Below is a small trained network, with its code and all its weights. Each question gives an input and a class and asks what happens when units are switched off, that is, made to give their printed mean instead of their output.

import numpy as np


def w(rows, s, z=0):
    codes = np.array(rows[::2]) - 128.0
    scale = np.full(codes.shape[1], s)
    scale[-1] = z or s
    return codes * scale


def f(y):
    return y / 2 * (1 + np.tanh(0.7978845608 * (y + 0.044715 * y**3)))


def log_softmax(a):
    a = a - a.max(-1, keepdims=True)
    return a - np.log(np.exp(a).sum(-1, keepdims=True))


def net(x, mask):
    res = np.array(x, float).reshape(1, 7) / 4 @ E
    y = f(res @ A[0][:, :-1].T + A[0][:, -1])
    res = res + np.where(mask, y, B[0][:, -1]) @ B[0][:, :-1]
    return log_softmax(res[-1] @ U[:, :-1].T + U[:, -1])


A, B = {}, {}
E = w([
[103,131,185,118,128,105,181,93,116,116,105,134],'x0',
[188,201,174,154,80,79,87,179,144,125,145,194],'x1',
[80,161,68,188,75,113,180,160,232,130,45,145],'x2',
[110,139,126,115,110,199,103,114,173,107,136,141],'x3',
[2,105,123,149,103,108,44,128,46,191,169,74],'x4',
[99,105,149,89,112,60,107,126,184,147,161,125],'x5',
[138,96,147,134,126,25,158,122,84,152,123,128],'x6',
],0.0076)
A[0] = w([
[240,154,191,102,133,148,60,104,58,73,219,173,251],'neuron 0',
[150,152,79,199,58,144,148,103,192,180,66,139,244],'neuron 1',
[86,58,226,103,176,131,84,164,93,88,231,66,238],'neuron 2',
[121,125,132,57,219,130,75,101,69,77,195,114,237],'neuron 3',
[202,172,183,81,121,103,92,134,113,65,204,184,246],'neuron 4',
[179,121,138,166,166,121,208,87,151,107,53,163,246],'neuron 5',
[132,42,72,148,106,193,178,103,111,82,78,76,157],'neuron 6',
[135,203,105,153,99,95,232,139,220,118,60,173,218],'neuron 7',
[176,3,70,153,169,150,199,103,187,100,56,33,247],'neuron 8',
[234,177,233,44,91,134,115,119,103,63,146,126,224],'neuron 9',
[122,171,145,177,90,83,131,186,157,137,88,223,154],'neuron 10',
[43,96,48,153,67,120,144,136,117,138,33,57,229],'neuron 11',
[105,98,106,176,65,99,142,152,180,87,93,29,87],'neuron 12',
],0.0065,0.0026)
B[0] = w([
[235,99,155,113,171,199,204,107,192,167,141,29,219],'neuron 0',
[116,128,197,99,21,75,74,160,168,41,182,236,222],'neuron 1',
[141,95,111,102,191,209,175,44,92,192,153,159,214],'neuron 2',
[102,61,92,106,182,182,238,62,104,184,77,89,200],'neuron 3',
[254,194,65,85,191,147,209,97,116,202,98,93,197],'neuron 4',
[222,144,120,60,60,73,124,159,106,108,201,140,211],'neuron 5',
[72,103,124,119,124,157,136,72,111,94,159,4,187],'neuron 6',
[139,73,148,126,143,130,111,168,94,23,187,196,254],'neuron 7',
[61,169,130,132,56,122,136,176,66,111,218,65,227],'neuron 8',
[209,191,21,88,159,142,170,139,170,222,101,56,202],'neuron 9',
[177,195,76,146,39,75,24,167,90,121,169,192,192],'neuron 10',
[17,162,181,200,67,117,115,114,184,185,120,57,238],'neuron 11',
[136,161,203,211,89,78,101,143,179,65,108,98,174],'neuron 12',
],0.006,0.0088)
U = w([
[183,84,126,74,152,186,169,78,99,193,233,56,252],'0',
[57,163,131,140,67,111,90,193,119,124,239,146,239],'1',
[57,3,103,74,223,209,129,80,50,196,97,125,38],'2',
[41,115,149,179,53,103,112,112,201,162,99,38,4],'3',
[242,162,106,100,187,149,163,126,175,194,47,111,29],'4',
[208,107,136,142,108,104,84,174,158,80,108,223,6],'5',
],0.0058,0.0026)

Each question gives the input, the list of numbers given to net, and the class t.
The units are the neurons (one row each of A and B). Each row of codes is followed by its name. A weight is (code - 128) times the scale printed after its matrix; where a second scale follows, it is the last column's (A, B and U).
mask holds one flag per neuron, in row order. A switched-off neuron (its flag False) gives its mean, the last column of its row in B, instead of its output. The means were averaged over made-up inputs and are rounded, as every weight is.
A unit's drop is (log p(t) with every unit on - log p(t) with that unit switched off) / (log p(t) with every unit on - log p(t) with every unit switched off).
The circuit of an input: a set's keep is (log p(t) with only the set's units on - log p(t) with every unit switched off) / (log p(t) with every unit on - log p(t) with every unit switched off). Starting from the 12 units with the biggest drops (on a tie, the unit counted first), units are removed one at a time, each time the one whose removal leaves the highest keep (on an exact tie, the one counted first), for as long as the keep stays at least 0.8.
units of the circuit, in order: the units of the circuit, biggest drop first
unit that matters most: the unit with the biggest drop
k most important neurons: the k neurons with the biggest drops, biggest first
drop of u: that unit's drop, to one decimal
input [-5,4,2,8,-6,-8,-8], class 5: units of the circuit, in order => [neuron 1; neuron 7]
input [6,5,-7,1,-6,3,2], class 4: units of the circuit, in order => [neuron 9; neuron 4]
input [-7,7,8,-4,0,6,5], class 5: unit that matters most => neuron 8
input [5,5,7,0,-1,-2,-5], class 5: units of the circuit, in order => [neuron 8; neuron 7]
input [8,-4,-7,5,6,-8,-5], class 2: units of the circuit, in order => [neuron 3; neuron 5]
input [-6,3,2,6,-8,-6,7], class 5: units of the circuit, in order => [neuron 7; neuron 1]
input [-2,2,6,-3,0,5,-3], class 5: units of the circuit, in order => [neuron 8; neuron 7]
input [4,-3,-8,1,6,-2,-8], class 2: units of the circuit, in order => [neuron 3; neuron 5]
input [6,8,0,-5,7,1,-8], class 0: units of the circuit, in order => [neuron 1; neuron 11]
input [3,0,4,-5,-6,8,2], class 1: 2 most important neurons => [neuron 8; neuron 0]
input [-6,2,5,-6,-5,-3,-8], class 5: 2 most important neurons => [neuron 11; neuron 7]
input [2,-7,-5,0,1,-1,-6], class 2: 2 most important neurons => [neuron 3; neuron 5]
input [4,5,5,3,-3,2,-8], class 5: 2 most important neurons => [neuron 8; neuron 11]
input [6,1,-2,-5,-2,1,-6], class 4: most important neuron => [neuron 8]
input [-2,-2,5,-8,3,-8,3], class 3: drop of neuron 1 => -0.1
input [6,2,-3,-3,-3,6,5], class 4: drop of neuron 8 => 0.2
input [-7,8,0,-4,6,5,-4], class 0: 2 most important neurons => [neuron 1; neuron 4]
input [3,-1,8,7,-7,-3,-2], class 1: drop of neuron 8 => 0.3
input [7,5,-6,1,-1,-4,0], class 4: drop of neuron 9 => 0.2
input [-4,-5,2,7,0,0,-4], class 1: units of the circuit, in order => [neuron 0]
